Below is a small trained network, with its code and all its weights. Each question gives an input and a class and asks what happens when units are switched off, that is, made to give their printed mean instead of their output.

import numpy as np


def w(rows, s, z=0):
    codes = np.array(rows[::2]) - 128.0
    scale = np.full(codes.shape[1], s)
    scale[-1] = z or s
    return codes * scale


def f(y):
    return y / 2 * (1 + np.tanh(0.7978845608 * (y + 0.044715 * y**3)))


def log_softmax(a):
    a = a - a.max(-1, keepdims=True)
    return a - np.log(np.exp(a).sum(-1, keepdims=True))


def net(x, mask):
    res = np.array(x, float).reshape(1, 8) / 4 @ E
    y = f(res @ A[0][:, :-1].T + A[0][:, -1])
    res = res + np.where(mask, y, B[0][:, -1]) @ B[0][:, :-1]
    return log_softmax(res[-1] @ U[:, :-1].T + U[:, -1])


A, B = {}, {}
E = w([
[207,132,102,154,116,138,171,224,135,54,75],'x0',
[88,116,61,116,243,234,202,154,184,131,140],'x1',
[117,111,174,146,255,98,122,103,9,198,64],'x2',
[55,222,132,185,183,121,114,184,127,176,168],'x3',
[68,100,206,61,158,130,150,25,216,122,169],'x4',
[84,168,175,129,137,181,125,70,53,89,165],'x5',
[173,204,31,79,156,67,127,56,150,77,115],'x6',
[162,158,110,108,148,111,149,50,149,183,221],'x7',
],0.0079)
A[0] = w([
[183,97,124,93,23,52,49,125,154,152,143,246],'n0',
[150,176,132,211,63,97,151,133,66,164,79,20],'n1',
[155,145,115,120,101,176,170,110,211,67,152,149],'n2',
[102,114,158,93,102,79,150,74,96,124,101,113],'n3',
[176,168,101,44,92,161,146,84,176,132,160,184],'n4',
[180,28,103,96,120,119,152,146,148,134,97,252],'n5',
[93,130,97,142,160,103,60,127,82,148,149,191],'n6',
[99,106,225,75,119,121,105,2,90,133,133,205],'n7',
[156,127,141,106,179,73,115,148,89,213,123,153],'n8',
[113,173,117,100,193,148,168,122,79,144,132,64],'n9',
[39,116,138,79,138,94,157,68,161,106,154,41],'n10',
],0.0093,0.0029)
B[0] = w([
[201,129,150,17,45,127,78,124,135,179,154,224],'n0',
[137,197,115,140,115,145,130,177,192,74,94,180],'n1',
[96,112,96,171,168,154,94,90,129,208,196,211],'n2',
[74,109,137,96,110,135,165,140,89,111,125,171],'n3',
[106,61,131,108,168,161,173,138,140,171,111,219],'n4',
[92,96,96,139,150,114,119,122,104,167,169,193],'n5',
[169,105,155,114,137,136,107,90,135,132,117,179],'n6',
[89,74,136,103,56,2,145,162,108,157,117,254],'n7',
[146,86,137,165,164,152,113,59,177,115,167,198],'n8',
[145,98,122,112,90,113,68,130,188,131,132,186],'n9',
[96,133,162,118,89,64,202,175,81,83,115,204],'n10',
],0.011,0.012)
U = w([
[173,197,158,107,99,191,103,155,164,75,92,56],'0',
[145,182,23,197,145,93,103,91,117,37,96,3],'1',
[70,93,129,201,216,205,144,91,138,177,140,183],'2',
[97,124,126,140,69,112,167,254,41,95,63,164],'3',
[120,86,105,55,98,118,104,65,156,168,176,182],'4',
],0.0094,0.0033)

Each question gives the input, the list of numbers given to net, and the class t.
The units are the neurons (one row each of A and B). Each row of codes is followed by its name. A weight is (code - 128) times the scale printed after its matrix; where a second scale follows, it is the last column's (A, B and U).
mask holds one flag per neuron, in row order. A switched-off neuron (its flag False) gives its mean, the last column of its row in B, instead of its output. The means were averaged over made-up inputs and are rounded, as every weight is.
A unit's drop is (log p(t) with every unit on - log p(t) with that unit switched off) / (log p(t) with every unit on - log p(t) with every unit switched off).
The circuit of an input: a set's keep is (log p(t) with only the set's units on - log p(t) with every unit switched off) / (log p(t) with every unit on - log p(t) with every unit switched off). Starting from all 11 units, units are removed one at a time, each time the one whose removal leaves the highest keep (on an exact tie, the one counted first), for as long as the keep stays at least 0.8.
circuit, biggest first: the units of the circuit, biggest drop first
most important unit: the unit with the biggest drop
k most important neurons: the k neurons with the biggest drops, biggest first
drop of u: that unit's drop, to one decimal
input [4,2,-5,-2,-2,-1,0,-8], class 2: circuit, biggest first	[n7, n2]
input [6,-1,1,-2,5,4,-8,7], class 3: circuit, biggest first	[n0, n8, n7]
input [4,1,4,-6,-3,1,2,0], class 1: circuit, biggest first	[n7, n4, n0]
input [0,-5,5,8,-2,-5,-1,4], class 0: circuit, biggest first	[n1, n7]
input [-5,-7,-1,-1,-8,1,-2,3], class 0: most important unit	n1
input [-6,-7,1,7,8,-1,0,3], class 3: 4 most important neurons	[n10, n7, n2, n3]
input [5,-4,-5,8,-8,3,-6,4], class 0: 2 most important neurons	[n7, n1]
input [6,-7,2,1,-6,-6,8,0], class 0: circuit, biggest first	[n1, n0]
input [2,-8,4,3,-5,-8,-2,2], class 0: circuit, biggest first	[n1, n7]
input [8,-6,-5,1,-4,7,-6,-4], class 0: circuit, biggest first	[n7, n1]
input [-3,-5,3,3,7,1,6,4], class 3: circuit, biggest first	[n10, n7]
input [4,-5,5,3,-1,4,3,-4], class 1: circuit, biggest first	[n0, n7, n4]
input [-7,1,-3,-6,6,3,1,1], class 3: circuit, biggest first	[n10, n7]
input [2,0,6,-5,7,4,4,7], class 3: most important unit	n10
input [7,-5,4,-1,0,-2,0,5], class 0: 3 most important neurons	[n7, n1, n2]
input [3,-5,-7,-3,-5,6,4,-4], class 0: 2 most important neurons	[n1, n7]
input [-4,2,0,6,0,3,3,-7], class 0: drop of n0	-0.1
input [-6,7,0,-1,-6,1,-6,8], class 2: drop of n7	0.7
input [5,3,8,5,0,2,3,-8], class 0: drop of n9	0.2
input [3,5,-7,1,0,-5,7,4], class 2: most important neuron	[n2]
